Below are the code and all the weights of a small trained network. Each question names an input and a target symbol and asks about switching units off, where a switched-off unit gives its printed mean instead of its output.

import numpy as np


def w(rows, s, z=0):
    codes = np.array(rows[::2]) - 128.0
    scale = np.full(codes.shape[1], s)
    scale[-1] = z or s
    return codes * scale


def f(y):
    return y / 2 * (1 + np.tanh(0.7978845608 * (y + 0.044715 * y**3)))


def softmax(a):
    e = np.exp(a - a.max(-1, keepdims=True))
    return e / e.sum(-1, keepdims=True)


def log_softmax(a):
    a = a - a.max(-1, keepdims=True)
    return a - np.log(np.exp(a).sum(-1, keepdims=True))


def net(x, mask):
    ids = ['ΓΛεζθτ'.index(c) for c in x.split()]
    T = len(ids)
    res = E[ids] + P[:T]
    u = 0
    for l in range(3):
        q, k, v = (res @ M[l].T for M in (Q, K, V))
        z = softmax(np.where(np.tri(T) > 0, q @ k.T / 3**0.5, -1e9)) @ v
        res = res + np.where(mask[u], z, O[l][:, -1]) @ O[l][:, :-1]
        u += 1
        y = f(res @ A[l][:, :-1].T + A[l][:, -1])
        res = res + np.where(mask[u : u + 4], y, B[l][:, -1]) @ B[l][:, :-1]
        u += 4
    return log_softmax(res[-1] @ U[:, :-1].T + U[:, -1])


Q, K, V, O, A, B = {}, {}, {}, {}, {}, {}
E = w([
[88,47,199,101,152],'Γ',
[130,14,203,141,119],'Λ',
[143,41,9,12,139],'ε',
[121,61,141,5,146],'ζ',
[199,1,139,77,97],'θ',
[32,95,190,7,36],'τ',
],0.0076)
P = w([
[57,86,105,162,172],'0',
[131,117,140,156,195],'1',
[182,200,147,144,134],'2',
[172,107,171,106,174],'3',
[197,246,121,167,76],'4',
[204,95,213,52,145],'5',
[169,219,102,147,2],'6',
],0.0092)
Q[0] = w([
[146,255,146,155,242],'0.h1',
[106,185,66,104,163],'0.h1',
[220,158,116,116,66],'0.h1',
],0.015)
K[0] = w([
[88,149,98,169,251],'0.h1',
[88,89,146,193,144],'0.h1',
[143,173,180,29,45],'0.h1',
],0.021)
V[0] = w([
[214,40,155,79,69],'0.h1',
[144,138,136,252,43],'0.h1',
[165,121,103,81,109],'0.h1',
],0.0028)
O[0] = w([
[227,161,205,98,107,252],'0.h1',
[63,57,61,104,1,15],'0.h1',
[143,128,150,96,65,167],'0.h1',
],0.0021,0.0015)
A[0] = w([
[135,252,78,238,247,2],'0.n1',
[102,135,86,235,149,27],'0.n2',
[208,74,94,179,172,11],'0.n3',
[36,230,87,192,70,30],'0.n4',
],0.012,0.0065)
B[0] = w([
[2,38,6,142,80,52],'0.n1',
[10,113,10,169,107,2],'0.n2',
[74,43,210,81,156,47],'0.n3',
[219,140,177,72,70,141],'0.n4',
],0.0075,0.0007)
Q[1] = w([
[83,210,73,201,59],'1.h1',
[254,214,136,151,171],'1.h1',
[204,246,146,130,17],'1.h1',
],0.028)
K[1] = w([
[216,219,147,123,151],'1.h1',
[134,111,183,2,79],'1.h1',
[200,151,145,66,48],'1.h1',
],0.032)
V[1] = w([
[132,148,87,20,161],'1.h1',
[6,205,206,67,117],'1.h1',
[101,185,37,65,170],'1.h1',
],0.022)
O[1] = w([
[108,148,146,44,89,189],'1.h1',
[102,251,103,114,188,250],'1.h1',
[71,155,177,81,79,115],'1.h1',
],0.02,0.013)
A[1] = w([
[1,72,195,179,11,2],'1.n1',
[93,234,163,174,149,20],'1.n2',
[105,41,86,241,132,119],'1.n3',
[154,200,70,81,173,97],'1.n4',
],0.006,0.0069)
B[1] = w([
[9,104,115,184,151,146],'1.n1',
[198,65,119,154,84,231],'1.n2',
[152,178,117,91,96,157],'1.n3',
[100,140,188,202,80,254],'1.n4',
],0.014,0.024)
Q[2] = w([
[150,60,85,146,112],'2.h1',
[16,2,112,158,171],'2.h1',
[175,74,85,145,122],'2.h1',
],0.048)
K[2] = w([
[177,104,84,164,91],'2.h1',
[108,3,33,122,85],'2.h1',
[181,168,119,173,125],'2.h1',
],0.049)
V[2] = w([
[150,60,100,167,135],'2.h1',
[239,207,175,38,56],'2.h1',
[39,2,71,252,194],'2.h1',
],0.0018)
O[2] = w([
[143,133,169,63,135,59],'2.h1',
[124,125,20,137,150,226],'2.h1',
[184,151,250,41,113,3],'2.h1',
],0.0019,0.0054)
A[2] = w([
[112,73,137,111,167,105],'2.n1',
[147,137,86,153,190,2],'2.n2',
[156,129,115,142,172,120],'2.n3',
[105,161,107,134,249,154],'2.n4',
],0.021,0.0083)
B[2] = w([
[144,141,121,172,84,254],'2.n1',
[63,161,4,78,64,216],'2.n2',
[64,118,92,150,131,204],'2.n3',
[104,57,247,176,241,195],'2.n4',
],0.015,0.0044)
U = w([
[100,126,202,180,58,87],'Γ',
[105,136,153,171,33,85],'Λ',
[85,115,201,169,2,3],'ε',
[99,162,206,90,39,250],'ζ',
[148,88,188,172,25,212],'θ',
[121,177,189,207,30,133],'τ',
],0.0061,0.0059)

Each question gives the input, a string of symbols that net reads in full, and the target symbol t.
The units are the heads (3 rows each of Q, K, V and O) and the neurons (one row each of A and B). Each row of codes is followed by its name. A weight is (code - 128) times the scale printed after its matrix; where a second scale follows, it is the last column's (O, A, B and U).
mask holds one flag per unit, layer by layer, with each layer's heads first. A switched-off unit (its flag False) gives its mean, the last column of its rows in O or B, instead of its output. The means were averaged over made-up inputs and are rounded, as every weight is.
A unit's drop is (log p(t) with every unit on - log p(t) with that unit switched off) / (log p(t) with every unit on - log p(t) with every unit switched off).
The circuit of an input: a set's keep is (log p(t) with only the set's units on - log p(t) with every unit switched off) / (log p(t) with every unit on - log p(t) with every unit switched off). Starting from the 12 units with the biggest drops (on a tie, the unit counted first), units are removed one at a time, each time the one whose removal leaves the highest keep (on an exact tie, the one counted first), for as long as the keep stays at least 0.8.
units of the circuit, in order: the units of the circuit, biggest drop first
unit that matters most: the unit with the biggest drop
k most important neurons: the k neurons with the biggest drops, biggest first
top k neurons in layer l: the k neurons of layer l with the biggest drops, biggest first
input Γ ζ ζ Γ θ Γ, target Γ: unit that matters most -> 2.n4
input Γ θ ζ ε ε ε, target Γ: 2 most important neurons -> 2.n4; 1.n2
input Γ Γ Γ, target Γ: 2 most important neurons -> 1.n2; 2.n4
input Γ τ Γ θ, target Γ: units of the circuit, in order -> 1.n2; 2.n4; 1.h1
input Γ Λ ζ ζ ε τ, target Γ: units of the circuit, in order -> 1.h1; 2.n4; 1.n2; 1.n4
input Λ τ Γ θ τ Λ, target Λ: units of the circuit, in order -> 1.h1; 1.n4; 2.n2
input Γ ζ ε θ ζ ε, target Γ: units of the circuit, in order -> 1.n2; 2.n4; 1.h1
input Γ Λ ζ τ Λ ζ, target Γ: units of the circuit, in order -> 1.n2; 2.n4; 1.h1
input ε Γ Γ, target ε: 2 most important neurons -> 1.n1; 2.n1
input Γ τ θ ζ θ τ, target Γ: 2 most important neurons -> 1.n2; 2.n4
input ζ θ Λ Γ ζ ε Λ, target ζ: units of the circuit, in order -> 1.h1; 1.n4; 1.n2
input Γ Λ ζ Λ, target Γ: 2 most important neurons -> 2.n4; 1.n2
input ε ζ ζ θ Γ Λ, target ε: units of the circuit, in order -> 1.h1; 1.n1
input ε Λ ζ, target ζ: units of the circuit, in order -> 1.h1; 1.n2; 1.n4
input Λ θ τ Γ Γ θ, target Λ: unit that matters most -> 1.h1
input Λ θ ζ ε ζ, target ζ: 2 most important neurons -> 1.n2; 1.n4
input ζ Λ θ, target θ: units of the circuit, in order -> 0.h1; 1.h1
input ζ θ τ τ θ Λ ζ, target θ: 2 most important neurons -> 0.n1; 0.n2
input τ Γ τ Λ Λ ε ε, target ε: units of the circuit, in order -> 1.h1; 1.n1
input ε τ ζ Γ Γ, target ζ: top neuron in layer 1 -> 1.n2
input Λ τ τ τ Λ ζ, target Λ: top 2 neurons in layer 2 -> 2.n2; 2.n3
input Λ Λ Λ ε, target Λ: units of the circuit, in order -> 1.h1; 2.n2; 1.n4
input Γ Γ Λ ζ Γ θ, target Γ: top 3 neurons in layer 1 -> 1.n2; 1.n4; 1.n3
input ζ θ θ ε, target ζ: units of the circuit, in order -> 1.h1; 1.n2
input θ Λ ε ζ Λ, target ζ: units of the circuit, in order -> 1.h1; 1.n2; 1.n4
